Below are the code and all the weights of a small trained network. Each question names an input and a target symbol and asks about switching units off, where a switched-off unit gives its printed mean instead of its output.

import numpy as np


def w(rows, s, z=0):
    codes = np.array(rows[::2]) - 128.0
    scale = np.full(codes.shape[1], s)
    scale[-1] = z or s
    return codes * scale


def norm(h):
    return h / np.sqrt((h * h).mean(-1, keepdims=True) + 1e-5)


def f(y):
    return np.maximum(y, 0)


def softmax(a):
    e = np.exp(a - a.max(-1, keepdims=True))
    return e / e.sum(-1, keepdims=True)


def log_softmax(a):
    a = a - a.max(-1, keepdims=True)
    return a - np.log(np.exp(a).sum(-1, keepdims=True))


def net(x, mask):
    ids = ['αβγεζηλμξπστφψω'.index(c) for c in x.split()]
    T = len(ids)
    res = E[ids] + P[:T]
    u = 0
    for l in range(2):
        r = norm(res)
        for j in range(2):
            rows = slice(2 * j, 2 * j + 2)
            q, k, v = (r @ M[l][rows].T for M in (Q, K, V))
            z = softmax(np.where(np.tri(T) > 0, q @ k.T / 2**0.5, -1e9)) @ v
            o = O[l][rows]
            res = res + np.where(mask[u + j], z, o[:, -1]) @ o[:, :-1]
        u += 2
        y = f(norm(res) @ A[l][:, :-1].T + A[l][:, -1])
        res = res + np.where(mask[u : u + 4], y, B[l][:, -1]) @ B[l][:, :-1]
        u += 4
    return log_softmax(norm(res)[-1] @ U[:, :-1].T + U[:, -1])


Q, K, V, O, A, B = {}, {}, {}, {}, {}, {}
E = w([
[98,143,175,85,152,115,83],'α',
[179,138,143,88,164,138,123],'β',
[135,144,195,102,176,123,121],'γ',
[190,188,182,61,140,191,93],'ε',
[161,149,188,70,134,153,124],'ζ',
[135,94,93,86,166,122,118],'η',
[101,68,159,149,193,84,169],'λ',
[66,106,218,120,155,117,146],'μ',
[98,130,175,81,160,151,88],'ξ',
[48,108,104,142,156,48,152],'π',
[55,108,74,142,189,132,49],'σ',
[136,58,136,192,80,109,125],'τ',
[55,126,120,149,107,252,137],'φ',
[127,72,5,115,61,77,86],'ψ',
[96,143,122,66,106,127,156],'ω',
],0.022)
P = w([
[181,254,97,168,92,67,68],'0',
[116,158,166,129,139,63,58],'1',
[106,159,167,129,133,71,74],'2',
[118,142,147,127,146,87,104],'3',
[126,136,137,118,140,128,94],'4',
[87,119,138,114,92,103,107],'5',
[98,114,116,127,122,135,131],'6',
[107,111,97,132,117,150,144],'7',
[79,119,91,137,92,175,121],'8',
[78,118,77,155,107,196,155],'9',
[94,98,69,148,110,220,163],'10',
[110,83,73,153,113,232,199],'11',
],0.0077)
Q[0] = w([
[92,196,94,160,2,99,90],'L0H0',
[72,96,141,94,117,203,80],'L0H0',
[115,106,159,121,48,67,132],'L0H1',
[219,120,124,235,73,137,195],'L0H1',
],0.0085)
K[0] = w([
[137,134,97,90,101,37,193],'L0H0',
[111,212,62,173,75,153,118],'L0H0',
[221,41,108,225,61,140,115],'L0H1',
[253,107,198,140,71,3,57],'L0H1',
],0.0067)
V[0] = w([
[138,126,147,73,200,88,65],'L0H0',
[86,195,72,98,105,174,248],'L0H0',
[254,194,159,142,177,42,207],'L0H1',
[88,113,225,52,119,189,198],'L0H1',
],0.0066)
O[0] = w([
[52,66,123,18,96,192,70,194],'L0H0',
[140,165,148,99,137,104,254,75],'L0H0',
[104,198,136,118,68,98,60,1],'L0H1',
[110,70,151,142,3,63,147,167],'L0H1',
],0.0089,0.0063)
A[0] = w([
[195,54,98,178,150,66,60,253],'L0N0',
[95,150,211,122,132,213,124,69],'L0N1',
[254,142,208,75,85,247,104,89],'L0N2',
[103,59,79,31,179,138,88,127],'L0N3',
],0.0064,0.0018)
B[0] = w([
[138,99,254,103,153,147,217,191],'L0N0',
[159,54,15,97,127,122,100,182],'L0N1',
[52,69,137,173,171,118,162,188],'L0N2',
[134,124,154,114,132,239,125,254],'L0N3',
],0.0075,0.0074)
Q[1] = w([
[249,225,123,90,103,58,78],'L1H0',
[170,214,99,185,139,98,142],'L1H0',
[113,86,104,152,131,141,171],'L1H1',
[184,142,117,127,81,123,171],'L1H1',
],0.013)
K[1] = w([
[141,110,183,73,226,13,58],'L1H0',
[254,207,193,47,168,62,51],'L1H0',
[154,245,124,106,67,94,97],'L1H1',
[143,179,175,172,143,122,127],'L1H1',
],0.0076)
V[1] = w([
[234,45,128,246,98,126,56],'L1H0',
[62,75,38,144,154,49,56],'L1H0',
[153,118,196,96,56,171,69],'L1H1',
[63,125,212,188,187,150,167],'L1H1',
],0.012)
O[1] = w([
[125,131,195,247,146,169,43,104],'L1H0',
[180,17,102,132,169,64,84,155],'L1H0',
[115,162,189,104,106,159,124,254],'L1H1',
[3,94,137,103,159,129,118,129],'L1H1',
],0.015,0.0094)
A[1] = w([
[254,92,183,166,222,116,14,211],'L1N0',
[194,67,99,96,38,174,124,254],'L1N1',
[79,101,147,122,176,104,229,90],'L1N2',
[201,148,55,180,142,107,199,205],'L1N3',
],0.0089,0.0053)
B[1] = w([
[139,187,1,214,65,110,176,215],'L1N0',
[169,132,151,240,140,107,215,244],'L1N1',
[158,103,93,212,130,170,135,173],'L1N2',
[24,146,93,176,45,108,193,142],'L1N3',
],0.01,0.011)
U = w([
[143,129,128,93,109,125,105,117],'α',
[182,192,143,102,160,110,128,161],'β',
[135,160,162,102,88,95,95,184],'γ',
[163,199,163,85,154,134,113,153],'ε',
[176,194,243,91,84,92,138,170],'ζ',
[194,152,121,53,199,186,126,123],'η',
[74,129,177,89,172,85,102,185],'λ',
[57,68,206,107,79,63,119,49],'μ',
[121,5,202,71,45,217,115,3],'ξ',
[116,1,73,61,153,28,155,82],'π',
[132,52,56,93,238,189,83,86],'σ',
[45,193,200,219,180,141,20,191],'τ',
[4,251,106,119,196,161,177,108],'φ',
[173,101,49,216,90,76,89,190],'ψ',
[102,182,84,21,71,73,238,140],'ω',
],0.008,0.0041)

Each question gives the input, a string of symbols that net reads in full, and the target symbol t.
The units are the heads (2 rows each of Q, K, V and O) and the neurons (one row each of A and B). Each row of codes is followed by its name. A weight is (code - 128) times the scale printed after its matrix; where a second scale follows, it is the last column's (O, A, B and U).
mask holds one flag per unit, layer by layer, with each layer's heads first. A switched-off unit (its flag False) gives its mean, the last column of its rows in O or B, instead of its output. The means were averaged over made-up inputs and are rounded, as every weight is.
A unit's drop is (log p(t) with every unit on - log p(t) with that unit switched off) / (log p(t) with every unit on - log p(t) with every unit switched off).
The circuit of an input: a set's keep is (log p(t) with only the set's units on - log p(t) with every unit switched off) / (log p(t) with every unit on - log p(t) with every unit switched off). Starting from all 12 units, units are removed one at a time, each time the one whose removal leaves the highest keep (on an exact tie, the one counted first), for as long as the keep stays at least 0.8.
units of the circuit, in order: the units of the circuit, biggest drop first
unit that matters most: the unit with the biggest drop
top k neurons in layer l: the k neurons of layer l with the biggest drops, biggest first
which heads matter: for each layer, one digit per head in row order, 1 if its drop is at least 0.15 and else 0, layers parted by /
input ξ λ ε π λ λ γ γ, target π: units of the circuit, in order => (L1H0)
input β γ ζ ξ ε, target ξ: which heads matter => 11 / 00
input ξ σ ψ ψ β τ ζ λ, target τ: which heads matter => 01 / 10
input π π α, target π: which heads matter => 00 / 10
input ζ ψ ξ ψ ω α, target ω: which heads matter => 01 / 10
input σ ε λ π λ ζ ε ψ σ, target ψ: units of the circuit, in order => (L1H0; L1N0)
input ω ψ γ η ξ σ ζ ψ λ, target ψ: which heads matter => 00 / 11
input φ ξ γ, target φ: units of the circuit, in order => (L1H0; L1H1)
input γ ε ξ α η η γ τ γ ε, target τ: which heads matter => 00 / 10
input τ β τ γ λ, target τ: which heads matter => 00 / 10
input ξ β γ, target ξ: which heads matter => 10 / 10
input ψ ξ σ γ σ ξ ψ γ ω β γ, target ω: which heads matter => 00 / 10
input γ ζ ξ τ ω α μ, target ω: units of the circuit, in order => (L1H0; L0N0)
input η σ ε, target σ: which heads matter => 01 / 00
input ζ λ ψ ω μ, target ω: units of the circuit, in order => (L1H0; L0H1)
input ξ ξ ζ, target ξ: unit that matters most => L0H0
input ψ ψ τ τ ψ μ ω ξ ψ, target ω: units of the circuit, in order => (L0H1; L0N0; L1H0; L0H0)
input π η τ τ σ, target τ: which heads matter => 10 / 10
input α σ ξ, target σ: units of the circuit, in order => (L0H1; L1H0)
input φ ξ π β φ π, target φ: top neuron in layer 0 => (L0N2)
input ζ ξ ω ξ ξ ζ η, target ξ: which heads matter => 11 / 00
input τ ω ζ ζ ζ τ τ η, target τ: which heads matter => 00 / 10
input τ ξ ψ φ, target τ: which heads matter => 11 / 10
input ξ μ ψ ξ ζ τ π π μ, target π: top 2 neurons in layer 0 => (L0N0; L0N3)
input π ε ψ ζ, target ψ: units of the circuit, in order => (L1N0; L1H0)
input ξ μ φ γ ψ, target ξ: top 3 neurons in layer 0 => (L0N0; L0N3; L0N1)
input ζ λ ξ ξ τ ξ ψ ξ, target ψ: unit that matters most => L1H0
